| -.01 | -.23 |  .52 |
|  .52 |  .16 | -.03 |
|  .50 |  .14 | -.01 |
|  .50 |  .12 |  .03 |
->
| -.23 |  .52 |
|  .16 | -.03 |

| -.13 |  .36 | -.38 |
|  .55 |  .10 |  .19 |
| -.25 |  .31 | -.47 |
| -.06 | -.37 |  .31 |
|  .54 |  .17 |  .07 |
->
|  .36 | -.38 |
|  .10 |  .19 |

|  .10 |  .07 | -.47 |
| -.15 |  .29 |  .35 |
|  .14 | -.14 | -.15 |
->
|  .07 | -.47 |
|  .29 |  .35 |

|  .40 | -.28 | -.08 |
| -.35 |  .18 |  .14 |
| -.24 | -.53 | -.01 |
|  .35 | -.04 | -.29 |
->
| -.28 | -.08 |
|  .18 |  .14 |

|  .00 | -.06 | -.27 |  .21 | -.28 |
|  .16 | -.10 | -.23 |  .46 | -.13 |
->
| -.06 | -.27 |
| -.10 | -.23 |

| -.10 | -.37 |  .29 |  .03 |  .26 |
|  .35 |  .33 | -.09 | -.03 |  .48 |
| -.34 |  .44 |  .09 |  .28 |  .35 |
|  .13 |  .35 |  .27 | -.52 |  .42 |
->
| -.37 |  .29 |
|  .33 | -.09 |

| -.06 | -.53 | -.12 |
| -.54 | -.19 | -.11 |
->
| -.53 | -.12 |
| -.19 | -.11 |

|  .12 |  .12 | -.61 |
|  .08 | -.16 | -.41 |
| -.10 |  .45 | -.28 |
|  .42 |  .32 | -.24 |
->
|  .12 | -.61 |
| -.16 | -.41 |
---
|  .36 | -.30 |  .21 |  .53 | -.08 | -.43 |  .54 |
| -.29 |  .29 | -.04 | -.28 | -.41 |  .41 | -.34 |
| -.01 |  .37 | -.21 |  .03 |  .03 |  .52 | -.10 |
|  .29 | -.49 |  .32 |  .46 | -.34 | -.39 |  .34 |
->
|  .54 | -.34 | -.10 |  .34 |
| -.43 |  .41 |  .52 | -.39 |
| -.08 | -.41 |  .03 | -.34 |
|  .53 | -.28 |  .03 |  .46 |
|  .21 | -.04 | -.21 |  .32 |
| -.30 |  .29 |  .37 | -.49 |
|  .36 | -.29 | -.01 |  .29 |

|  .09 |  .31 | -.33 |  .43 | -.01 |  .41 | -.13 | -.26 | -.35 | -.24 |  .36 | -.43 | -.43 |
|  .38 | -.38 |  .16 |  .37 |  .32 |  .43 |  .22 |  .28 | -.24 |  .26 |  .33 |  .18 | -.27 |
|  .25 | -.10 |  .27 | -.40 |  .02 | -.06 | -.40 |  .14 |  .37 |  .16 |  .02 | -.18 |  .51 |
| -.38 | -.25 |  .08 | -.40 | -.21 | -.53 |  .11 |  .01 |  .24 |  .03 | -.38 |  .32 |  .25 |
->
| -.43 | -.27 |  .51 |  .25 |
| -.43 |  .18 | -.18 |  .32 |
|  .36 |  .33 |  .02 | -.38 |
| -.24 |  .26 |  .16 |  .03 |
| -.35 | -.24 |  .37 |  .24 |
| -.26 |  .28 |  .14 |  .01 |
| -.13 |  .22 | -.40 |  .11 |
|  .41 |  .43 | -.06 | -.53 |
| -.01 |  .32 |  .02 | -.21 |
|  .43 |  .37 | -.40 | -.40 |
| -.33 |  .16 |  .27 |  .08 |
|  .31 | -.38 | -.10 | -.25 |
|  .09 |  .38 |  .25 | -.38 |

|  .46 | -.44 |  .13 | -.04 |  .24 | -.03 | -.39 |  .07 | -.40 | -.58 |  .35 | -.05 | -.51 | -.12 |
| -.09 |  .03 | -.38 | -.25 | -.10 | -.28 |  .03 | -.34 |  .06 |  .06 | -.17 | -.32 |  .05 | -.24 |
| -.17 |  .33 |  .15 | -.22 | -.11 | -.17 |  .41 | -.01 |  .39 |  .37 | -.09 | -.03 |  .35 | -.18 |
|  .27 |  .15 | -.49 | -.26 |  .21 | -.41 |  .12 | -.40 |  .03 |  .13 |  .24 | -.55 |  .18 | -.40 |
->
| -.12 | -.24 | -.18 | -.40 |
| -.51 |  .05 |  .35 |  .18 |
| -.05 | -.32 | -.03 | -.55 |
|  .35 | -.17 | -.09 |  .24 |
| -.58 |  .06 |  .37 |  .13 |
| -.40 |  .06 |  .39 |  .03 |
|  .07 | -.34 | -.01 | -.40 |
| -.39 |  .03 |  .41 |  .12 |
| -.03 | -.28 | -.17 | -.41 |
|  .24 | -.10 | -.11 |  .21 |
| -.04 | -.25 | -.22 | -.26 |
|  .13 | -.38 |  .15 | -.49 |
| -.44 |  .03 |  .33 |  .15 |
|  .46 | -.09 | -.17 |  .27 |

|  .17 | -.25 | -.39 | -.24 | -.23 |  .06 |
|  .47 | -.08 | -.26 | -.21 | -.05 |  .34 |
| -.34 |  .34 |  .20 | -.06 | -.01 | -.18 |
|  .05 |  .01 |  .31 |  .40 |  .36 |  .10 |
| -.34 | -.07 |  .29 |  .33 |  .10 | -.30 |
| -.06 |  .05 |  .42 |  .56 |  .57 |  .16 |
|  .21 | -.06 |  .04 |  .19 |  .32 |  .32 |
| -.04 | -.23 |  .13 |  .38 |  .25 |  .01 |
|  .38 | -.01 | -.21 | -.18 |  .00 |  .32 |
|  .40 | -.22 | -.06 |  .11 |  .11 |  .25 |
->
|  .06 |  .34 | -.18 |  .10 | -.30 |  .16 |  .32 |  .01 |  .32 |  .25 |
| -.23 | -.05 | -.01 |  .36 |  .10 |  .57 |  .32 |  .25 |  .00 |  .11 |
| -.24 | -.21 | -.06 |  .40 |  .33 |  .56 |  .19 |  .38 | -.18 |  .11 |
| -.39 | -.26 |  .20 |  .31 |  .29 |  .42 |  .04 |  .13 | -.21 | -.06 |
| -.25 | -.08 |  .34 |  .01 | -.07 |  .05 | -.06 | -.23 | -.01 | -.22 |
|  .17 |  .47 | -.34 |  .05 | -.34 | -.06 |  .21 | -.04 |  .38 |  .40 |

| -.10 |  .54 | -.34 | -.27 |  .21 |  .14 |
| -.33 |  .50 | -.23 | -.23 |  .42 | -.27 |
|  .39 |  .44 | -.20 | -.27 | -.29 | -.44 |
->
|  .14 | -.27 | -.44 |
|  .21 |  .42 | -.29 |
| -.27 | -.23 | -.27 |
| -.34 | -.23 | -.20 |
|  .54 |  .50 |  .44 |
| -.10 | -.33 |  .39 |

|  .24 |  .61 |
| -.10 | -.33 |
->
|  .61 | -.33 |
|  .24 | -.10 |
